Here is a tiny trained network, its code and every weight. The questions are about switching its units off for an input and a class, where a switched-off unit gives its printed mean instead of its output.

import numpy as np


def w(rows, s, z=0):
    codes = np.array(rows[::2]) - 128.0
    scale = np.full(codes.shape[1], s)
    scale[-1] = z or s
    return codes * scale


def norm(h):
    return h / np.sqrt((h * h).mean(-1, keepdims=True) + 1e-5)


def f(y):
    return np.maximum(y, 0)


def log_softmax(a):
    a = a - a.max(-1, keepdims=True)
    return a - np.log(np.exp(a).sum(-1, keepdims=True))


def net(x, mask):
    res = np.array(x, float).reshape(1, 7) / 4 @ E
    u = 0
    for l in range(2):
        y = f(norm(res) @ A[l][:, :-1].T + A[l][:, -1])
        res = res + np.where(mask[u : u + 6], y, B[l][:, -1]) @ B[l][:, :-1]
        u += 6
    return log_softmax(norm(res)[-1] @ U[:, :-1].T + U[:, -1])


A, B = {}, {}
E = w([
[102,27,74,53],'x0',
[200,126,150,73],'x1',
[131,131,128,131],'x2',
[128,133,127,129],'x3',
[197,162,1,156],'x4',
[80,207,113,66],'x5',
[128,128,128,127],'x6',
],0.0018)
A[0] = w([
[128,83,92,113,198],'L0N0',
[253,131,180,36,113],'L0N1',
[146,160,73,156,61],'L0N2',
[40,112,104,203,5],'L0N3',
[192,127,162,78,30],'L0N4',
[84,146,163,119,126],'L0N5',
],0.0053,0.0023)
B[0] = w([
[188,173,130,128,224],'L0N0',
[3,141,70,208,252],'L0N1',
[167,141,104,103,180],'L0N2',
[24,132,68,162,168],'L0N3',
[40,104,99,162,158],'L0N4',
[167,161,84,101,187],'L0N5',
],0.0049,0.0024)
A[1] = w([
[120,139,96,56,116],'L1N0',
[114,48,59,60,183],'L1N1',
[45,97,253,101,180],'L1N2',
[139,203,150,176,175],'L1N3',
[112,193,102,108,55],'L1N4',
[158,58,135,210,248],'L1N5',
],0.0061,0.0016)
B[1] = w([
[147,108,172,104,175],'L1N0',
[129,125,206,220,228],'L1N1',
[211,153,31,145,252],'L1N2',
[136,10,170,145,232],'L1N3',
[114,118,154,67,191],'L1N4',
[77,184,158,2,231],'L1N5',
],0.0057,0.0033)
U = w([
[220,148,22,126,137],'0',
[23,143,84,179,134],'1',
[121,129,145,112,254],'2',
[159,80,233,170,58],'3',
[99,162,163,2,49],'4',
],0.0085,0.0035)

Each question gives the input, the list of numbers given to net, and the class t.
The units are the neurons (one row each of A and B). Each row of codes is followed by its name. A weight is (code - 128) times the scale printed after its matrix; where a second scale follows, it is the last column's (A, B and U).
mask holds one flag per neuron, layer by layer. A switched-off neuron (its flag False) gives its mean, the last column of its row in B, instead of its output. The means were averaged over made-up inputs and are rounded, as every weight is.
A unit's drop is (log p(t) with every unit on - log p(t) with that unit switched off) / (log p(t) with every unit on - log p(t) with every unit switched off).
The circuit of an input: a set's keep is (log p(t) with only the set's units on - log p(t) with every unit switched off) / (log p(t) with every unit on - log p(t) with every unit switched off). Starting from all 12 units, units are removed one at a time, each time the one whose removal leaves the highest keep (on an exact tie, the one counted first), for as long as the keep stays at least 0.8.
circuit, biggest first: the units of the circuit, biggest drop first
unit that matters most: the unit with the biggest drop
k most important neurons: the k neurons with the biggest drops, biggest first
top k neurons in layer l: the k neurons of layer l with the biggest drops, biggest first
input [-7,8,6,-2,6,-3,0], class 1: circuit, biggest first => L0N1; L1N2
input [3,-6,4,0,-7,0,1], class 0: 2 most important neurons => L1N2; L0N1
input [1,2,-4,-4,-6,6,-5], class 0: 2 most important neurons => L1N2; L1N5
input [-7,-5,5,-6,5,2,-4], class 3: unit that matters most => L1N3
input [-6,-4,-6,-5,4,3,-3], class 3: 2 most important neurons => L1N3; L1N2
input [-5,-3,-7,6,3,-8,0], class 4: circuit, biggest first => L1N5; L1N1
input [5,5,5,4,-6,6,7], class 0: 2 most important neurons => L1N2; L1N5
input [-5,-5,0,0,2,7,0], class 4: circuit, biggest first => L1N4; L0N1
input [2,-7,-3,7,-7,3,8], class 0: circuit, biggest first => L1N2; L0N1
input [4,7,-3,7,6,-8,-2], class 4: 3 most important neurons => L1N5; L1N2; L0N5
input [8,4,6,2,0,8,6], class 3: circuit, biggest first => L1N1; L1N5
input [-7,0,1,-2,6,-8,-7], class 4: top 3 neurons in layer 0 => L0N1; L0N0; L0N5
input [-3,7,-6,3,-6,-6,7], class 1: circuit, biggest first => L0N1; L0N4
input [-7,4,8,5,2,-2,-8], class 3: most important neuron => L1N3
input [8,-3,-5,5,-4,-1,1], class 3: circuit, biggest first => L1N1; L0N1
input [-8,2,-6,3,4,-1,-4], class 3: top 2 neurons in layer 1 => L1N3; L1N2
input [7,0,-8,-6,1,4,-2], class 3: 2 most important neurons => L1N1; L1N5
input [7,8,-3,2,-1,0,0], class 1: top 2 neurons in layer 0 => L0N1; L0N4
input [5,7,-3,-1,-6,-4,6], class 1: 3 most important neurons => L0N1; L0N4; L1N1
input [-4,-1,4,4,1,-7,-3], class 4: circuit, biggest first => L1N5
